Below is a small trained network, with its code and all its weights. Each question gives an input and a target symbol and asks what happens when units are switched off, that is, made to give their printed mean instead of their output.

import numpy as np


def w(rows, s, z=0):
    codes = np.array(rows[::2]) - 128.0
    scale = np.full(codes.shape[1], s)
    scale[-1] = z or s
    return codes * scale


def norm(h):
    return h / np.sqrt((h * h).mean(-1, keepdims=True) + 1e-5)


def f(y):
    return y / 2 * (1 + np.tanh(0.7978845608 * (y + 0.044715 * y**3)))


def softmax(a):
    e = np.exp(a - a.max(-1, keepdims=True))
    return e / e.sum(-1, keepdims=True)


def log_softmax(a):
    a = a - a.max(-1, keepdims=True)
    return a - np.log(np.exp(a).sum(-1, keepdims=True))


def net(x, mask):
    ids = ['ΛΠΦΩμτ'.index(c) for c in x.split()]
    T = len(ids)
    res = E[ids] + P[:T]
    u = 0
    for l in range(2):
        r = norm(res)
        for j in range(2):
            rows = slice(2 * j, 2 * j + 2)
            q, k, v = (r @ M[l][rows].T for M in (Q, K, V))
            z = softmax(np.where(np.tri(T) > 0, q @ k.T / 2**0.5, -1e9)) @ v
            o = O[l][rows]
            res = res + np.where(mask[u + j], z, o[:, -1]) @ o[:, :-1]
        u += 2
        y = f(norm(res) @ A[l][:, :-1].T + A[l][:, -1])
        res = res + np.where(mask[u : u + 12], y, B[l][:, -1]) @ B[l][:, :-1]
        u += 12
    return log_softmax(norm(res)[-1] @ U[:, :-1].T + U[:, -1])


Q, K, V, O, A, B = {}, {}, {}, {}, {}, {}
E = w([
[134,144,90,115,65,148,112,156],'Λ',
[152,154,166,176,126,129,201,162],'Π',
[121,130,141,62,126,126,114,73],'Φ',
[101,76,136,38,125,133,120,139],'Ω',
[88,110,176,2,125,134,156,99],'μ',
[160,82,117,151,105,125,119,85],'τ',
],0.0063)
P = w([
[94,131,149,143,124,105,4,131],'0',
[69,128,130,146,96,100,84,105],'1',
[81,122,137,136,89,115,100,110],'2',
[104,124,134,129,99,147,125,111],'3',
[126,128,131,114,111,139,139,112],'4',
[138,119,134,108,120,142,151,118],'5',
[156,124,127,99,123,126,162,122],'6',
[175,124,131,97,121,133,161,129],'7',
[193,121,138,87,126,133,167,138],'8',
[204,126,133,88,129,136,178,151],'9',
[208,124,145,80,132,147,175,146],'10',
],0.0041)
Q[0] = w([
[94,136,149,162,129,127,98,128],'0.h1',
[111,125,162,105,100,124,146,117],'0.h1',
[131,85,172,23,6,140,139,54],'0.h2',
[49,149,89,141,254,118,90,113],'0.h2',
],0.0089)
K[0] = w([
[88,100,90,93,113,149,97,85],'0.h1',
[167,138,99,132,67,130,131,160],'0.h1',
[254,141,92,213,73,142,193,180],'0.h2',
[58,76,61,49,64,137,49,56],'0.h2',
],0.0051)
V[0] = w([
[139,69,218,151,219,80,180,77],'0.h1',
[132,31,80,3,104,131,35,31],'0.h1',
[173,53,122,195,112,122,94,38],'0.h2',
[90,111,225,165,214,94,150,110],'0.h2',
],0.0039)
O[0] = w([
[67,95,188,127,34,255,96,70,80],'0.h1',
[76,131,59,193,106,7,93,68,253],'0.h1',
[206,49,200,124,48,67,135,136,123],'0.h2',
[94,83,104,150,208,126,150,64,133],'0.h2',
],0.0046,0.0037)
A[0] = w([
[43,90,93,179,2,193,75,136,1],'0.n1',
[65,65,101,140,191,144,128,187,114],'0.n2',
[134,156,243,69,143,158,129,136,90],'0.n3',
[141,84,129,106,90,125,151,176,38],'0.n4',
[188,102,196,82,107,214,152,207,75],'0.n5',
[36,139,131,129,173,142,112,117,85],'0.n6',
[32,99,228,133,166,169,77,221,80],'0.n7',
[152,68,130,99,171,207,73,105,120],'0.n8',
[214,102,222,184,50,51,43,182,33],'0.n9',
[196,98,129,151,101,125,156,167,102],'0.n10',
[117,95,157,233,162,100,120,87,39],'0.n11',
[60,167,59,131,56,50,105,172,58],'0.n12',
],0.0051,0.0036)
B[0] = w([
[166,147,46,109,201,75,103,139,106],'0.n1',
[149,121,123,98,95,41,85,100,117],'0.n2',
[124,123,100,162,202,146,187,163,147],'0.n3',
[125,145,125,128,152,140,118,83,97],'0.n4',
[195,174,140,155,176,222,113,93,168],'0.n5',
[149,104,125,68,93,95,158,115,124],'0.n6',
[100,116,92,124,100,2,180,128,105],'0.n7',
[143,152,141,110,56,125,144,194,159],'0.n8',
[106,87,242,111,99,107,135,138,175],'0.n9',
[114,113,119,67,122,172,95,87,128],'0.n10',
[124,245,108,86,126,139,167,113,119],'0.n11',
[131,72,146,148,190,218,90,209,252],'0.n12',
],0.0044,0.0028)
Q[1] = w([
[48,106,48,156,121,34,32,166],'1.h1',
[165,107,54,121,255,242,174,200],'1.h1',
[168,188,41,158,161,184,102,7],'1.h2',
[66,115,126,142,100,7,104,82],'1.h2',
],0.0062)
K[1] = w([
[80,117,126,106,189,63,115,155],'1.h1',
[244,168,92,110,149,126,146,118],'1.h1',
[187,128,168,154,118,111,135,52],'1.h2',
[132,117,95,74,73,81,77,131],'1.h2',
],0.011)
V[1] = w([
[172,10,73,84,31,135,100,116],'1.h1',
[134,69,147,94,182,23,199,103],'1.h1',
[113,3,166,132,125,45,57,147],'1.h2',
[193,189,107,196,161,107,150,204],'1.h2',
],0.0037)
O[1] = w([
[191,55,196,143,158,98,85,83,189],'1.h1',
[62,93,221,225,157,254,183,108,167],'1.h1',
[212,193,137,92,121,222,122,167,251],'1.h2',
[90,85,148,131,29,130,112,84,113],'1.h2',
],0.004,0.0021)
A[1] = w([
[109,200,115,219,135,103,70,94,2],'1.n1',
[99,121,107,97,125,86,134,102,133],'1.n2',
[126,99,186,109,139,87,128,120,94],'1.n3',
[124,93,145,130,134,161,109,142,142],'1.n4',
[134,206,186,153,118,158,112,254,33],'1.n5',
[78,119,162,134,69,90,170,114,61],'1.n6',
[198,132,134,140,119,178,128,133,113],'1.n7',
[141,183,116,113,74,165,121,110,173],'1.n8',
[156,114,109,127,138,104,58,136,29],'1.n9',
[115,210,112,154,124,183,138,125,100],'1.n10',
[89,132,151,174,138,197,139,149,140],'1.n11',
[156,166,92,108,149,170,152,171,41],'1.n12',
],0.0082,0.0037)
B[1] = w([
[176,152,86,160,57,168,188,95,143],'1.n1',
[145,161,164,150,109,159,113,167,176],'1.n2',
[152,123,116,150,105,129,106,141,186],'1.n3',
[166,138,112,124,99,114,132,84,185],'1.n4',
[128,244,78,20,86,3,118,217,252],'1.n5',
[95,105,165,170,158,113,165,163,138],'1.n6',
[124,145,134,107,147,174,155,123,193],'1.n7',
[174,137,120,64,144,113,139,188,180],'1.n8',
[125,118,135,123,157,125,211,176,183],'1.n9',
[161,83,135,74,138,118,86,147,179],'1.n10',
[122,163,139,47,77,134,111,128,192],'1.n11',
[119,38,141,117,178,134,131,120,159],'1.n12',
],0.0073,0.0026)
U = w([
[124,51,54,208,252,117,112,199,1],'Λ',
[168,201,98,30,103,62,104,188,218],'Π',
[65,182,140,121,182,180,7,47,109],'Φ',
[174,2,210,156,64,82,78,97,153],'Ω',
[15,131,188,127,129,175,236,155,106],'μ',
[176,210,59,213,69,183,181,77,95],'τ',
],0.0055,0.001)

Each question gives the input, a string of symbols that net reads in full, and the target symbol t.
The units are the heads (2 rows each of Q, K, V and O) and the neurons (one row each of A and B). Each row of codes is followed by its name. A weight is (code - 128) times the scale printed after its matrix; where a second scale follows, it is the last column's (O, A, B and U).
mask holds one flag per unit, layer by layer, with each layer's heads first. A switched-off unit (its flag False) gives its mean, the last column of its rows in O or B, instead of its output. The means were averaged over made-up inputs and are rounded, as every weight is.
A unit's drop is (log p(t) with every unit on - log p(t) with that unit switched off) / (log p(t) with every unit on - log p(t) with every unit switched off).
The circuit of an input: a set's keep is (log p(t) with only the set's units on - log p(t) with every unit switched off) / (log p(t) with every unit on - log p(t) with every unit switched off). Starting from the 12 units with the biggest drops (on a tie, the unit counted first), units are removed one at a time, each time the one whose removal leaves the highest keep (on an exact tie, the one counted first), for as long as the keep stays at least 0.8.
circuit, biggest first: the units of the circuit, biggest drop first
unit that matters most: the unit with the biggest drop
top k neurons: the k neurons with the biggest drops, biggest first
top k neurons in layer l: the k neurons of layer l with the biggest drops, biggest first
which heads matter: for each layer, one digit per head in row order, 1 if its drop is at least 0.15 and else 0, layers parted by /
input Ω Π μ, target μ: circuit, biggest first => [0.h1, 1.n5, 0.n3]
input Ω Φ Λ τ Λ Λ τ τ Φ, target Ω: which heads matter => 01 / 00
input Λ Φ Π τ, target τ: unit that matters most => 0.h2
input Φ Φ μ, target Φ: top 2 neurons => [1.n5, 0.n12]
input μ μ Π Φ τ Φ Φ τ Π Ω, target μ: which heads matter => 11 / 11
input Φ μ μ Φ, target τ: circuit, biggest first => [0.h1, 1.n1]
input Φ Ω Ω, target Λ: which heads matter => 10 / 01
input Φ Π τ Ω Π, target μ: circuit, biggest first => [0.h1, 1.h2, 0.h2]
input Ω Λ Φ Ω Π Π Λ Ω Φ Π, target Λ: which heads matter => 11 / 11
input Λ Π Λ μ, target μ: which heads matter => 00 / 10
input Λ Ω Λ Ω Φ Ω τ Φ Ω, target Ω: circuit, biggest first => [0.h2, 1.n5]
input Π Φ Φ Φ μ Λ, target Λ: which heads matter => 10 / 00
input Π Φ Φ Ω Φ τ Ω Π τ Ω Φ, target Ω: which heads matter => 11 / 11
input Φ μ Λ τ Φ Π Φ Λ μ Ω, target Ω: circuit, biggest first => [1.n5]
input Π Π Ω Π Π Ω, target μ: which heads matter => 11 / 01
input Φ Λ Φ Φ Λ Φ Λ Π τ Π, target μ: which heads matter => 10 / 11
input τ Ω Π Λ τ τ, target τ: which heads matter => 00 / 10
input Π τ Λ Λ Φ, target Φ: top 2 neurons => [1.n5, 1.n8]
input Λ μ Φ Λ Ω Φ Φ Φ τ, target Ω: circuit, biggest first => [0.h2, 1.n5]
input τ Π Π Λ Φ Ω Φ Λ μ Π, target Λ: top neuron in layer 0 => [0.n9]
input τ μ Φ Φ μ, target Ω: which heads matter => 11 / 00
input Φ Λ τ μ, target Ω: which heads matter => 01 / 00
input Φ Ω μ Φ Ω Π μ Λ Φ Λ, target Φ: top 2 neurons => [0.n12, 1.n5]
input Φ Π Λ Φ Φ Φ Φ Φ Φ Λ Φ, target Λ: top 2 neurons in layer 0 => [0.n12, 0.n9]
